Each row has a hidden value; after the row comes its tier, the name of the range that the value falls in. Each part has its own.
[-262  134 -246   22   28   23 -113 -125  -39   -8    8  249 -125   94
   88  -63    4 -257  333  102   12  100  353  -13  178 -166  195  -67
  -74 -233   95  207  -95  250   45  -68  125   64   84   -1  159   55]	[81]
[-102 -145  252 -273 -318   12  249 -237 -173  -50  -96   20  145  257
  -33  169  131 -150  -23    0 -168  175  104  169 -176 -292  -85  224
  558 -175 -133   53 -145  -16 -354 -146  -32  -42   86   61   77  468]	[94]
[-226   76 -118 -114 -104   41 -209 -158 -125  -18  -93   63   44  -79
   47  -55   17  -72   26   18 -126  143  163   96  190  -62   -1   66
  -16  -47  -14   61   51  397   62  119  154   58  232   77  141    1]	[86]
[ -97   42  -10  -87 -152   35  -60 -169 -113   64 -115  119   54   73
   71  -55  -10 -233    2 -157  -81   -3   93  -10   35   -8  259   54
   48 -254  -42  111 -115  137    1   27   10  -14   45  111  144  100]	[78]
[  10   53   69  -81  -98   -7   39 -115  -83   42  -87   47  -89  -36
   -2  109  -50 -160   88  -12   15   13  -36   10   22 -138   68  -51
  184 -107   93  138  -86   21   -7  -60   49  -71   37   41    9  222]	[75]
[  16   25    5 -100 -113    6 -217  -70  -80  105 -109 -116 -234 -358
   76  -79  -95  -24 -102 -136   82 -127 -102   24  162  188  231 -110
    2   62   -1   30 -132  289  220  319   32  -59  103  354  -26  279]	[78]
[ -80  109 -253  122  139    0 -133  152   11   98   64   39 -213 -197
   39 -270 -219   -9  156  209   97   29   61  -38   93   92 -176 -178
 -275  263  -70   -1   70  145  170   16   80  155   78 -122   22 -266]	[87]
[  23   10  132  -10  -25  -57  -93  223  -51  172  -33 -160 -182 -383
  -14 -268 -272  105 -154   53  117  -49 -101  -11  -28  275 -213 -109
 -165  367 -201 -130   25   95  255   51 -147  103   41   98   23  -17]	[89]
[ 197 -239  258 -172 -243  -45  372   51   63   31  -18 -146  -96 -119
  -52    0 -225   76   10  112 -220 -110 -143  -21  -79 -122 -393  135
  327  320 -170 -177   53 -122 -281   -8  115   71   42  142  -77   92]	[93]
[  87 -116  108 -172 -134   19   80  -11  -84   45 -112  -53  161 -209
  -16  -49 -309  -61 -229 -202 -264 -147  -64 -215  178  163  -37  135
  -48  172 -124 -144    2   33  -26  109   66   -5  -13  139   63  -16]	[81]
[-152  140  167 -140 -347  -36 -220 -263 -177  285 -247   46   15   39
  -49  -65  -21 -253 -289 -388   99  -46 -169  227 -174  180  285   -6
   99 -343 -158  122 -167  157  107  137 -133 -124  107  230  205  196]	[81]
[-135  151 -312  191  135   32 -129   56  -88  147   77  149  -53  112
   99 -356 -117 -195   83   16  170   97   56  -15 -148  145  107 -198
 -244  -48 -182  104  -94    6   85  -47  -82  107    1 -250   79 -277]	[81]
[ 282  -62  154   49   16   -3  181   89 -264  -68  133 -199  138  114
  325 -305   81   72   30  -73  -47  243 -184   79 -486 -115  202  -72
  323 -199 -185  113 -110 -113  -58   15 -175   14   84  -75  -54 -134]	[75]
[  72    8   64   63   44 -111  143  164 -111   13  161 -108 -122  -47
  173 -306 -152   38  194   62   57  140   35   63 -230  -80   21 -175
   81  -37 -147   71  -82   28   36  -10  -61   84  106   35   48 -118]	[93]
[ -22   72  134  -15 -173  -33 -107  -36 -148  152  -49 -107 -114  -11
   81 -220   77    6  -74  -26  152  144 -177  291 -349   28   14  -89
  198  -85 -197   82  -60  118   77   70 -150   26  174   64   37   57]	[75]
[ -52   78  -68  -11   27   18 -145   44    8  107  -72   30 -255 -297
  -41  -18 -174  -63   54  130  106  -74   12  -82  209   87  -91 -117
 -132  239   71   18   -5  131  205    3   42   29    8   38  -17  136]	[89]
[ -32   57   46   43   17  -96  -41  160 -110   66   91  -78  -99 -138
  156 -375 -171   40   97   12   36  102   94   59 -119   57   42 -128
 -103  -19 -170   31  -26  189  185   56  -76  121  136  106  147 -190]	[93]
[-269   59  -90  -79 -119   72 -140 -123    2  -37  -91  205  -39   57
   51  -43  121 -107  265  255 -180  147  355   65  185 -241 -118  172
    4  -70   48   78  131  350   15 -113  157  175  176    9  194  -27]	[75]
[  45  -34   88 -163 -174   -3  237 -207 -251   45 -112   36  383  185
  -63  105 -208 -282 -261 -375 -174   38 -178  -70 -113   -7  101   68
  220 -206 -154   46 -151 -200 -283  -42   10 -156  -13 -113   65   60]	[87]
[-121   54 -200   97  -98   76 -165   85  272  277 -113  179 -458 -141
  -86 -217 -118 -101  188  357  115 -231   56  -19  116  129 -312  -13
 -260  365 -101  -88  132   94  108  -75   74  255  -23   -4   19 -128]	[78]
[ 190   -3    0   11  113  -35  -20  213  -33   39   45 -148 -168 -425
   97 -191 -333  105   40   46  -36 -106  -83 -180  164  129  -59 -142
 -174  306   12  -57   42   91  239  133   71   44   25  107  -40 -148]	[87]
[ 155  -13  190 -162 -143   35  -59  -87 -132  -13 -138  -67   70 -176
  132   10  -24  -11  -35 -129 -241  -35  -70  -54   97  -72  164  117
  133 -113   98   63   33  169  129  113   75  -55   89  212   73   29]	[86]
[-292  153 -323   50  136   80 -258   -9 -116  116  -41  184  -42  -64
  -56 -111 -138 -220  -41   70  166   74  182  -83  181  200  -16 -126
 -303  140  -64   56  -93  127  166  -73  -51   48  -27 -220   84   51]	[94]
[ -98   99 -138   80   17    0 -124   53  -77   82   40   -2 -122  -44
   90 -277  -32   -6   97  138   98  156   10  137 -124   13  -91 -126
  -56   65 -145   55   27  168   90   26   -5  130  160  -92   42 -179]	[86]
[-258  103 -108  -79 -194    4 -105 -259  -66   76 -109  151 -179   97
   14   31   92 -275  154  -23  117   55  161  179   52 -117  230  -60
  159 -285    0  196 -187  255  -46   42   68  -15  141  166  102  344]	[78]
[-326  115 -254   14   18  113 -208  -91 -108   71  -65  248   54  155
   -3 -122   47 -234   44  127   24  159  271   10   59   21  -30   42
 -147  -31  -95   85  -34  150   38 -156  -43  110   26 -232  162   -6]	[94]
[   2   66   21  -37 -268  118   44 -282 -105  233 -225  203  183  405
  -91   65   91 -360 -186 -170   -8    5 -293   99 -358  -30   25  108
  254 -252 -149  122  -70 -293 -250 -197  -90  -78  -68 -292   33    2]	[75]
[ -99  118 -145  134   21   -5 -140   82  -47  190   29   67 -143    5
   86 -372 -112 -108   49   26  159   36   11   54 -171  160   46 -153
 -189   -1 -203   54  -53   70  141    1 -106  123   42  -77   99 -217]	[81]
[ 175 -101  -91    4 -109  119  225 -157  -20   29  -19   68  -71  253
  104   21  103 -214  119   22  -14  -39 -165  -23 -223 -158  143    5
  376 -105  -62  109 -182 -250 -321  -47   33  -32  -78 -102 -174  191]	[78]
[ 143  -97 -127   21  100  112  105  120   57  -77   33   35  -71 -140
   96  -73 -116   21  207  290 -197  -29   65 -249  175 -106 -219   65
  -36  327   48  -63  124  -27  -40  -91  155  148  -39 -139 -100 -142]	[75]
[ -10  -44  -17  -76   66  -48  120   29 -172 -201  131  -44   72  -84
  218 -122 -109    6  246   30 -212  189  277  -76  135 -221  132  -15
   87 -115   27   90  -56  243   -9   55  138   49  160  117  100  -14]	[93]
[-291  149 -436   39  -19  194 -326 -254  -77   88 -136  330   78  195
   71 -114  106 -355   32  -52  -33   36  194  -51  171   80  276   52
 -211 -208  -28  146  -67  225   29   32   86   61   28 -153  136  -82]	[78]
[ -69  -79 -192   26  -57  108  183   14  200  135  -51  186 -242   55
 -215   73 -145 -154  142  419   33  -93  -21  -97   41  -73 -579   39
   50  497 -100 -118   80 -240 -288 -282  122  163 -108 -324 -149   74]	[89]
[ -68  122  -40  -31  -22  -18 -201   -3  -74   84  -68   -7 -144 -247
   42 -107 -126  -34   45   13   32   10   17   31  142   46   25  -98
 -112   41   37   68   24  267  235  104   71   24  135  111   82  -28]	[86]
[-129  120 -189  -10   27   54 -229  -16   44   51  -89  133 -201 -239
    2  -28 -113  -80  189  191  -44  -43  157  -83  349  -28  -87  -28
 -217  150  149   52  112  288  212   15  198   92   88   26   76  -70]	[86]
[ 389 -129  140  -48   86  -39  304  136 -176  -91  106 -221   83 -191
  175  -75 -281   47   -7 -137 -149  -18 -204 -220  -63  -35  114 -100
  180   79  -17    5 -111 -185  -49   76   23  -87  -39   40 -127  -19]	[87]
[ -80   81  220 -123 -238  -17 -239  -86  -96  158 -167  -55 -186 -165
   35  -85   81   -7  -66  -12   71   23  -48  223  -83   27   48   15
  134  -75  -35   78  -20  277  232   84  -98    1  156  258  119  224]	[89]
[ 125 -136   93 -200 -163   44  185  -89   12  -28 -114   13   42 -123
  -43  157 -193  -71   19   15 -325 -135  -28 -172  229 -136 -168  186
  163  160   57  -71   67   -7 -161    2  232  -12    6   95   -7   75]	[87]
[  95  -70 -100 -107  -92  206   11 -188 -100   62 -196  115  245   63
  -52  134  -59 -231 -266 -136 -200  -98 -207 -225   80   98  -10  173
   72  118  -36  -34  -26 -187 -167  -35   49  -78 -132 -220  -86   65]	[89]
[-119   58 -172   -2   55   11 -102   91   93   18  -19   85 -239 -293
  -21  -74 -216   -8  246  298  -65  -36  207 -111  362  -46 -269  -34
 -232  313   84  -34  154  261  149  -22  222  167   96   17   55 -115]	[86]
[  53  -88  200 -103 -118    4  -47  197   32  184 -105 -123 -191 -357
  -78 -166 -237  115 -168  153  -17 -153  -69  -54   41  228 -369   70
  -86  488 -184 -212   84   40  174  -12 -110  124  -27  125   22   65]	[94]
[ 256  -40   93   47 -112    0  266    6  -93  235  -25  -31   60  185
  -28 -131 -208 -183 -195 -194   76  -88 -441  -22 -466  118  -26  -90
  199    3 -270    5 -145 -478 -220  -99 -156  -73 -141 -226  -96  -99]	[93]
[-141  -69 -134 -210 -188  177  125 -395  -99 -141 -166  272  290  315
  -31  326  141 -329   84    8 -358  110  170  -92  204 -349   10  298
  321 -200  109  112  -19   29 -394 -145  260  -46   38 -163   39  225]	[75]
[ 146    3   94   49 -158  126    6  -66 -183  211 -103   22  201  331
  103 -250  144 -150 -255 -144   20   84 -340  108 -588  110   75   76
  211 -161 -313   55  -74 -299 -105 -123 -297    8  -72 -284    1 -158]	[89]

Part 2:
[   3  -56 -162 -259  112 -285   75  -54   50  -31   61   93   83  141
  139  136  138 -118  -16 -191 -123   79    3  -90  -37 -104  237   27
  144 -102  -55  -95   81 -103  152  -71   74   59  144  105  147 -499]	Z436
[ -13  -38 -154  -91   -3  101   37  -49  -43  -27  -61   54  -12  -59
 -113 -106  -76  -47  -44  -19  -50    3  -76   44  108  -69  -98 -132
  -64   79   95    9  -60   -1  -85    0   54 -137   32   23   -1 -127]	Z236
[ -39  -55  -30   82  -59  -78  165   45  -85   22  -81 -112  -40   54
  -48   22  116   84  -97   66   29  -70   50  -73  -85  -65   -5   37
    4   -9   50   11   -1  -80   25  117  -14  -20  -44 -102  -37   15]	Z281
[-143  -69  124  205 -165  -14  152  130 -128  -66  -69 -115 -159  -73
 -137 -188    5   81  -70  293   67 -174   65 -123  -57  -88 -185  121
  -63    6  149   58   52  -17  -14  144  -45   63  -99 -141  -92  181]	Z849
[  13   56 -171  -40  -60   57   26  -69  -36   60  -52    3  -49  -37
 -132  -83   33   24  -52   -5   -8  -16  -35   78   72  -19  -59  -84
   -5   36    8   -2  -61  -20  -88   51   69  -93   51  -44   44  -71]	Z311
[ -24   33 -284 -152  -67 -101  113  -84   34  -48 -123   39   52   70
  -54   -8  209  105  -90 -326  -30    9   -8   85   41  -12  169  -98
  117   74 -195  -25  -67   22  -26  199  279  -41   95   45   72 -406]	Z815
[ 119  -95  -69 -164  176   39   14  -55  -58  107   22   39   -1   72
   66  222 -181 -149  -29  -37 -109   83  -46  -18  -11 -196  -21 -155
  -37   30  128  -62  -77 -149   75 -203   -4 -184   31   81  -81  -94]	Z281
[  74  -74  -55 -117 -100 -149  101   92  -91  -68   22  -33 -262  -13
  -11    2  -72  -49    7  236  -99  -76  -80  -97  -82 -390  -90  196
   54  -20   45 -147   14  -63   62  -70  142   86 -187   -8  -15 -116]	Z205
[ -30 -123 -219  -84   74    3  151  -34  -48  -14  -84   -7  197   94
  -11   39  107   23  -96 -205  -44   82   -1  -43    3    1   59 -208
  -55   76   32   -1  -84   -5  -11   77   43 -227   61   51  -10 -202]	Z849
[  14  -95 -200  -74  -50  -13  209  -12  -60 -115 -150    8  -20    8
  -61  -59   50   13   14  -55  -58 -102  -48   63   65 -195  -11  -67
   -8   94  -48  -90  -51   19  -29  179  169  -66  -20   -3   28 -217]	Z236
[ -42 -180   60  -35  -68 -101  195  150 -124  -88  -32  -40 -110    0
    0  -49  -80   19  -32  171  -40  -51   26 -196  -94 -304  -89   86
  -31   32  197  -51   -7  -79  116  -17   42  -14 -208   27 -166   18]	Z281
[-193   38 -119  110 -148  -41   66  -47  -10  107 -101 -100  158   40
 -173 -176  339  259 -230 -144  112   87  150  -85  -18  309   39  -98
   15  -28  138  211  -99 -132  -34  143  -55 -114   62 -116  -29   46]	Z849
[ -17   60   57   28  167   62  -43   19  -77  105   67    4   -7   19
   29  185 -144 -115  -61   30   15  -15   18  -33  -42   45   -6 -105
  -69    0  -55    5   98   65   -7  -12  -83  -35  233   25    9  -33]	Z281
[  80  -23 -271 -256   23 -202  112   -2  -15  -67  -33   26  -18   99
   66  154  112  -21  -24 -154 -113   32  -74  -18  -39 -204  169   33
  105   -9 -171 -150   -4   -8   64   43  210   37   30   86  123 -441]	Z311
[  17   55   44   46  -18  160  -57   86 -144   40   52  -22 -215 -125
 -109  -23 -269  -69  -18  276    1  -81  -59  -20   -3 -143 -243  -17
 -120   69   24  -39   17  112  -90  -31   29  -32   19   -7  -64  144]	Z205
[-111   94 -127 -439  180 -299 -122   11   91  -39  282  288  172   39
  175   15    9 -184   -6 -294 -112  243   12 -211    2   49  311  -26
  133 -107 -118  -80  212  142  145 -179   96   99  323  354  196 -669]	Z311
[ -17  -87  208   95   -8 -142  225   97 -131   37   60   -5  -82   50
  121   11  -42  -36  202  213    3 -204  236 -104  -91 -288  -26   31
   31  -31  -26 -197   77  -42  240  106   80   81   66    3  -90  129]	Z236
[  83  -59  -24   87  -54 -111  110   -6  -93   87  104 -108 -188   26
  -37  -38   48 -120   39  386  -55 -121  -29  -58  -94 -249 -147  170
   28 -113  104 -140   72 -109   -3  -76  -75   -8  -85 -189   93   71]	Z205
[  87   60  -43   79  150  207  -88  -80  -98  187  141   -7  -48  -34
  -63   62 -193 -218   16  212  -28  -33  -71   71   26  -17 -197 -165
 -127   15    3  -71   44   89 -148 -101 -106 -201  205  -67   78  100]	Z205
[-179   99    1 -286  224 -270 -131   17   82  -30  285  249  182   42
  177   42    4 -220  -20 -222  -64  168   63 -218  -17  162  286  -16
   98 -143 -115  -18  295  149  137 -129  -26  153  430  277  211 -581]	Z436
[ -28   58  -72   57  -77   34   66  -17  -46    8 -190  -77 -120   -2
 -119   66   47  113 -133  -52   45 -109   -2   91   18   11   -7  -19
   15   49  -65   79  -50  -70  -46  181   81   44   55 -100  -20  -55]	Z849
[   1   31  -11   31 -155  -25  103    5  -67   10  -73  -22 -211  -65
 -111 -124   -4   47   26  163   10 -160   27   50   35 -180 -101   71
   42   11   22  -48  -15  -73    7   99  109   68  -43  -90  -16   33]	Z311
[-156  132    1  212 -224   -2   32   74  -95   78  -28 -138  -93  -76
 -211 -217  177  215 -140  183  140  -76  104  -78  -54  164 -114   71
  -19  -28   20  109   15   38  -93  194  -23   42   22 -166    1  205]	Z311
[ 143   39    4    9  108  -25  -62  -39  -83  275   10 -148 -106  144
   56  416  -30   -1 -134   56  -19   62   45  -32 -162  -59    5  -24
   30  -82   38    2  -98 -279  112 -172  -65  -52   60  -89  -78  126]	Z281
[  92  -87 -124 -117  172  116  -21    4 -123  108   94    4   77   40
   32  152 -178 -127  -22   39  -96  136  -46  -87  -39 -125 -111 -217
 -138   57   91  -91  -93   12    0 -181   -9 -272   64  102  -61    3]	Z236
[ -87  -64  114  151 -136   29  125  178 -179  -47   57  -74 -170 -104
 -107 -212 -115   17   18  378   33 -145   44 -160  -78 -205 -252   82
 -106   49   98  -68   57  128  -28   83   28  -12 -115  -51 -106  221]	Z205
[  64   39  -40   -5  117   79  -77  -19  -86  138  119  -22  -53   28
    0  159 -137 -125  -45   86  -40   24  -30  -18  -65  -60  -90 -105
  -54   15  -55  -65    9   53  -43  -97   21 -121  148    5    6  -10]	Z815
[ 107   81  -39  -22  100  220 -110  -64  -87  138   65   41 -147  -85
  -81   64 -287 -178   21  162  -44  -41  -95  114   79 -107 -198 -148
 -100   58   10  -59  -13   42 -112 -115    1 -133  142   -5    9   58]	Z205
[ 111  103 -290  -51  -39 -155  148 -140   24   35 -142  -52  -82  113
  -23  152  280   26   -6 -138  -32 -147  -42  214   23  -69  183   44
  168  -47 -310 -118   17  -66  -31  244  170   96  156 -143  253 -357]	Z311
[ -10  178 -109  134  -87   -3  -44  -49  -59  232  -18 -158  -34   46
 -126   67  216  165 -159   34   93   15   85   17  -78  203   -6  -23
   30  -71  -70   74  -59  -84  -61   91  -30  -28  137 -172   61  130]	Z311
[  11   66 -267  -93  -65   16   61  -24  -42    6 -122  -29    7   26
  -97   38  113  136 -116 -199    0   25  -32   67   15    1   55 -119
   19   98 -168  -14 -110   61  -77  173  220  -86   60   23   24 -204]	Z205
[ 163  -41   -9  -25  111 -108   -7  -59  -74  235   63 -121  -93  168
  105  360    4  -79  -39  124  -80   40   52  -59 -159 -169   -3   21
   60 -128   76  -84  -75 -316  166 -220  -54  -42   39  -92  -27   66]	Z436
[ -59   32 -131   12  -76  -77   50   13  -47   74 -129 -133   28   94
  -68  122  211  216 -220 -147   48   66   75  -68  -97  113   81  -32
   38   -8  -19  108 -113 -132   32  108   59  -19   30  -60  -51  -48]	Z849
[  79  -65 -147  -17  -50    8  125  -36  -68  -44   -6  -11 -176  -48
 -102 -118  -46 -142   42  236  -85 -142 -145   65   51 -275 -156   62
  -16   17   45 -129   41   11 -111   14   42  -57  -75 -106  108 -116]	Z205
[  21 -118 -282 -158  -29  -27  200    6  -63 -135 -145   11   41   32
  -44  -22   68   36  -28 -139  -82  -12  -79   17   42 -191   26  -98
  -18  113  -55  -94  -89   43  -29  148  202 -117  -47   60   20 -296]	Z236
[  57  -21  -92   72  -67    5  108   39 -120   -6  -17 -102 -184  -28
  -96  -22  -12  -45   -8  276  -28 -141  -84    5  -39 -198 -154   92
  -41   -1  -15 -101   35   31  -88   72   18   -6  -56 -136   71   17]	Z311
[  20 -168 -294 -231  -10 -162  231  -78   20 -103 -159   38  101  119
   14   17  189   31  -57 -270 -114   44  -38    5   38 -181  152  -76
   88   42   39  -55 -108 -156   73   65  171 -108  -62   52   25 -417]	Z849
[ 111 -122  -58  -24  -47  -58  172   -9  -91  -26   15  -16 -214  -19
  -31  -76  -77 -157  115  315 -107 -167  -80   16    9 -401 -159  110
    9  -20  108 -186   32  -90   10  -45   36  -19 -130  -99   48  -35]	Z311
[ 185   22  -69  -75   94 -157  -45  -97  -46  307  173  -82  -68  167
  103  282   68  -98   -9  129  -86   97   55  -67 -158 -150   26   28
  107 -169   56 -133  -52 -283  146 -276  -45  -77   55  -77   46   33]	Z205
[ 130  109  -80  -18   49   -9 -104 -143  -30  328   83  -67  -58   86
  -15  185   51  -25  -58   64  -21   84   58   37  -51   20  -22  -69
   60 -114   71  -14  -98 -263   49 -195  -63 -105  124 -106   30  108]	Z311
[ -91  -72   99  232  -32   84  134   86 -145  -22  -29 -103  -90  -52
 -103  -94  -64  -31  -29  289   49 -181   29  -63  -36  -60 -202    8
 -130   29   83   12   81   66  -71  138 -102  -34   21 -138  -35  176]	Z849
